Here is a tiny trained network, its code and every weight. The questions are about switching its units off for an input and a class, where a switched-off unit gives its printed mean instead of its output.

import numpy as np


def w(rows, s, z=0):
    codes = np.array(rows[::2]) - 128.0
    scale = np.full(codes.shape[1], s)
    scale[-1] = z or s
    return codes * scale


def norm(h):
    return h / np.sqrt((h * h).mean(-1, keepdims=True) + 1e-5)


def f(y):
    return y / 2 * (1 + np.tanh(0.7978845608 * (y + 0.044715 * y**3)))


def log_softmax(a):
    a = a - a.max(-1, keepdims=True)
    return a - np.log(np.exp(a).sum(-1, keepdims=True))


def net(x, mask):
    res = np.array(x, float).reshape(1, 3) / 4 @ E
    u = 0
    for l in range(3):
        y = f(norm(res) @ A[l][:, :-1].T + A[l][:, -1])
        res = res + np.where(mask[u : u + 9], y, B[l][:, -1]) @ B[l][:, :-1]
        u += 9
    return log_softmax(norm(res)[-1] @ U[:, :-1].T + U[:, -1])


A, B = {}, {}
E = w([
[102,87,5,77,133,115],'x0',
[120,65,220,86,80,124],'x1',
[138,188,147,28,185,117],'x2',
],0.0013)
A[0] = w([
[123,124,182,115,64,145,137],'L0N0',
[141,108,71,138,138,126,172],'L0N1',
[124,80,121,179,89,167,98],'L0N2',
[109,131,247,197,113,72,200],'L0N3',
[53,108,105,111,82,160,49],'L0N4',
[64,30,102,68,137,58,218],'L0N5',
[148,123,166,128,146,177,154],'L0N6',
[162,253,105,169,139,117,103],'L0N7',
[126,146,159,65,182,92,2],'L0N8',
],0.0038,0.0009)
B[0] = w([
[142,152,130,16,108,126,156],'L0N0',
[140,196,85,175,75,161,182],'L0N1',
[85,79,97,195,125,108,168],'L0N2',
[114,146,60,127,185,82,246],'L0N3',
[158,172,209,202,117,218,131],'L0N4',
[174,104,211,78,52,70,249],'L0N5',
[115,164,58,111,204,122,143],'L0N6',
[87,106,253,89,57,217,215],'L0N7',
[55,77,63,163,141,127,155],'L0N8',
],0.0031,0.0015)
A[1] = w([
[102,118,4,65,98,180,70],'L1N0',
[146,205,71,71,65,121,160],'L1N1',
[188,15,56,155,160,65,50],'L1N2',
[129,177,140,180,223,153,95],'L1N3',
[111,118,102,230,93,12,254],'L1N4',
[51,39,65,222,203,76,137],'L1N5',
[145,220,104,40,135,100,196],'L1N6',
[87,42,145,166,78,152,230],'L1N7',
[190,150,161,97,100,223,178],'L1N8',
],0.0034,0.0007)
B[1] = w([
[216,164,199,196,55,187,173],'L1N0',
[161,85,196,207,71,93,198],'L1N1',
[69,56,217,77,163,146,158],'L1N2',
[102,3,185,3,106,171,150],'L1N3',
[62,110,57,55,212,107,252],'L1N4',
[57,186,190,74,155,7,185],'L1N5',
[170,142,108,213,88,173,252],'L1N6',
[169,185,87,80,179,125,203],'L1N7',
[92,89,142,180,216,54,170],'L1N8',
],0.0028,0.0014)
A[2] = w([
[126,47,44,84,96,57,47],'L2N0',
[151,154,44,235,137,119,185],'L2N1',
[111,71,5,199,76,46,178],'L2N2',
[197,203,56,204,227,207,41],'L2N3',
[58,208,14,207,135,103,38],'L2N4',
[159,176,181,75,111,75,3],'L2N5',
[186,207,205,120,119,183,126],'L2N6',
[86,86,31,93,121,123,176],'L2N7',
[137,135,172,55,220,93,162],'L2N8',
],0.0028,0.00049)
B[2] = w([
[97,71,236,122,123,162,211],'L2N0',
[135,211,54,96,99,210,165],'L2N1',
[88,134,149,81,177,217,244],'L2N2',
[124,75,125,58,132,52,141],'L2N3',
[156,49,8,77,70,143,180],'L2N4',
[148,148,4,74,118,86,164],'L2N5',
[101,101,125,160,160,148,210],'L2N6',
[154,63,212,100,95,218,175],'L2N7',
[185,167,24,230,101,125,232],'L2N8',
],0.0028,0.0011)
U = w([
[226,236,29,172,205,23,139],'0',
[21,102,101,45,238,18,169],'1',
[79,47,201,45,121,212,99],'2',
[205,77,220,45,46,23,161],'3',
[130,147,131,121,142,123,2],'4',
[73,111,1,60,117,229,130],'5',
[62,195,232,212,242,214,156],'6',
[236,212,126,207,38,211,156],'7',
],0.0072,0.0059)

Each question gives the input, the list of numbers given to net, and the class t.
The units are the neurons (one row each of A and B). Each row of codes is followed by its name. A weight is (code - 128) times the scale printed after its matrix; where a second scale follows, it is the last column's (A, B and U).
mask holds one flag per neuron, layer by layer. A switched-off neuron (its flag False) gives its mean, the last column of its row in B, instead of its output. The means were averaged over made-up inputs and are rounded, as every weight is.
A unit's drop is (log p(t) with every unit on - log p(t) with that unit switched off) / (log p(t) with every unit on - log p(t) with every unit switched off).
The circuit of an input: a set's keep is (log p(t) with only the set's units on - log p(t) with every unit switched off) / (log p(t) with every unit on - log p(t) with every unit switched off). Starting from the 12 units with the biggest drops (on a tie, the unit counted first), units are removed one at a time, each time the one whose removal leaves the highest keep (on an exact tie, the one counted first), for as long as the keep stays at least 0.8.
units of the circuit, in order: the units of the circuit, biggest drop first
unit that matters most: the unit with the biggest drop
top k neurons: the k neurons with the biggest drops, biggest first
k most important neurons of layer l: the k neurons of layer l with the biggest drops, biggest first
drop when u is switched off: that unit's drop, to one decimal
input [5,-7,8], class 7: unit that matters most	L1N0
input [0,-7,4], class 6: 2 most important neurons of layer 0	[L0N7, L0N3]
input [-1,0,4], class 6: 3 most important neurons of layer 2	[L2N6, L2N4, L2N8]
input [-4,-8,7], class 6: units of the circuit, in order	[L0N7, L1N8]
input [8,-2,-4], class 2: units of the circuit, in order	[L2N0, L2N7]
input [6,0,-1], class 2: 2 most important neurons of layer 2	[L2N2, L2N8]
input [6,1,2], class 3: 2 most important neurons of layer 0	[L0N5, L0N6]
input [-8,0,-1], class 0: 2 most important neurons of layer 0	[L0N0, L0N8]
input [6,4,-7], class 2: top 2 neurons	[L2N2, L0N4]
input [0,-3,5], class 6: top 3 neurons	[L0N7, L0N3, L2N8]
input [6,4,-6], class 2: 2 most important neurons of layer 1	[L1N4, L1N3]
input [1,-8,-1], class 7: 2 most important neurons of layer 1	[L1N4, L1N0]
input [-4,-1,-2], class 1: top 2 neurons	[L0N3, L1N5]
input [2,-1,-8], class 1: units of the circuit, in order	[L1N5]
input [-3,-4,-6], class 1: 2 most important neurons of layer 1	[L1N5, L1N6]
input [-2,4,2], class 0: top 2 neurons	[L0N0, L0N1]
input [6,3,8], class 3: 2 most important neurons of layer 2	[L2N8, L2N1]
input [1,-6,3], class 7: 2 most important neurons of layer 0	[L0N4, L0N1]
input [-1,1,0], class 0: 2 most important neurons of layer 1	[L1N5, L1N0]
input [5,-1,0], class 7: unit that matters most	L0N1
input [1,-8,4], class 7: 2 most important neurons of layer 0	[L0N4, L0N1]
input [-8,1,3], class 0: top 2 neurons	[L0N3, L2N8]
input [6,1,-7], class 2: 2 most important neurons of layer 2	[L2N0, L2N7]
input [4,-3,0], class 7: 2 most important neurons of layer 1	[L1N1, L1N0]
input [-3,-8,-6], class 5: drop when L2N4 is switched off	0.2
input [5,3,6], class 3: drop when L0N5 is switched off	1.3
input [8,7,4], class 3: drop when L1N6 is switched off	0.0
input [-4,4,-3], class 1: unit that matters most	L0N3
